Below is a small trained network, with its code and all its weights. Each question gives an input and a class and asks what happens when units are switched off, that is, made to give their printed mean instead of their output.

import numpy as np


def w(rows, s, z=0):
    codes = np.array(rows[::2]) - 128.0
    scale = np.full(codes.shape[1], s)
    scale[-1] = z or s
    return codes * scale


def f(y):
    return y / 2 * (1 + np.tanh(0.7978845608 * (y + 0.044715 * y**3)))


def log_softmax(a):
    a = a - a.max(-1, keepdims=True)
    return a - np.log(np.exp(a).sum(-1, keepdims=True))


def net(x, mask):
    res = np.array(x, float).reshape(1, 3) / 4 @ E
    y = f(res @ A[0][:, :-1].T + A[0][:, -1])
    res = res + np.where(mask, y, B[0][:, -1]) @ B[0][:, :-1]
    return log_softmax(res[-1] @ U[:, :-1].T + U[:, -1])


A, B = {}, {}
E = w([
[52,168,160,143,135,117,228,131,63],'x0',
[106,150,204,242,121,140,56,69,48],'x1',
[132,251,73,138,182,68,100,114,204],'x2',
],0.012)
A[0] = w([
[255,99,53,75,122,165,66,209,235,254],'N1',
[97,134,73,79,136,149,167,166,183,146],'N2',
[58,88,149,90,149,126,144,114,52,157],'N3',
[160,141,108,156,165,177,55,49,109,192],'N4',
[198,162,86,41,113,63,153,164,108,98],'N5',
[109,148,190,184,126,153,98,94,58,190],'N6',
[108,186,36,107,193,91,164,193,208,182],'N7',
],0.01,0.0051)
B[0] = w([
[157,93,136,89,125,252,171,156,168,255],'N1',
[195,129,129,26,152,144,135,115,133,182],'N2',
[111,77,168,137,124,163,156,169,137,164],'N3',
[148,122,117,151,121,116,82,92,104,185],'N4',
[159,98,130,97,207,130,110,131,91,175],'N5',
[126,100,213,147,139,154,106,105,90,199],'N6',
[175,182,63,70,157,89,176,79,141,230],'N7',
],0.013,0.021)
U = w([
[120,117,154,206,136,100,37,43,73,243],'0',
[80,236,128,114,123,1,218,146,122,110],'1',
[127,52,174,133,79,233,133,198,147,186],'2',
[94,129,102,112,81,41,99,169,167,2],'3',
[173,181,50,186,99,50,80,74,170,73],'4',
[190,126,53,71,181,139,152,112,142,177],'5',
[106,130,47,123,108,106,75,178,74,17],'6',
],0.0096,0.0037)

Each question gives the input, the list of numbers given to net, and the class t.
The units are the neurons (one row each of A and B). Each row of codes is followed by its name. A weight is (code - 128) times the scale printed after its matrix; where a second scale follows, it is the last column's (A, B and U).
mask holds one flag per neuron, in row order. A switched-off neuron (its flag False) gives its mean, the last column of its row in B, instead of its output. The means were averaged over made-up inputs and are rounded, as every weight is.
A unit's drop is (log p(t) with every unit on - log p(t) with that unit switched off) / (log p(t) with every unit on - log p(t) with every unit switched off).
The circuit of an input: a set's keep is (log p(t) with only the set's units on - log p(t) with every unit switched off) / (log p(t) with every unit on - log p(t) with every unit switched off). Starting from all 7 units, units are removed one at a time, each time the one whose removal leaves the highest keep (on an exact tie, the one counted first), for as long as the keep stays at least 0.8.
circuit, biggest first: the units of the circuit, biggest drop first
most important unit: the unit with the biggest drop
k most important neurons: the k neurons with the biggest drops, biggest first
drop of u: that unit's drop, to one decimal
input [6,8,2], class 0: circuit, biggest first	[N1]
input [1,0,-3], class 2: 3 most important neurons	[N7; N4; N3]
input [4,1,2], class 1: 2 most important neurons	[N1; N4]
input [-3,-8,-6], class 2: 3 most important neurons	[N1; N7; N4]
input [1,1,2], class 1: circuit, biggest first	[N1; N5]
input [6,-4,-4], class 2: 2 most important neurons	[N7; N3]
input [-6,2,3], class 2: 3 most important neurons	[N7; N1; N2]
input [1,0,-1], class 2: 2 most important neurons	[N7; N4]
input [8,4,7], class 0: 2 most important neurons	[N6; N2]
input [8,-1,-1], class 2: 2 most important neurons	[N7; N3]
input [1,8,-2], class 0: drop of N1	0.7
input [4,2,5], class 1: drop of N1	0.4
input [8,0,2], class 1: drop of N1	1.0
input [-1,3,5], class 4: most important unit	N1
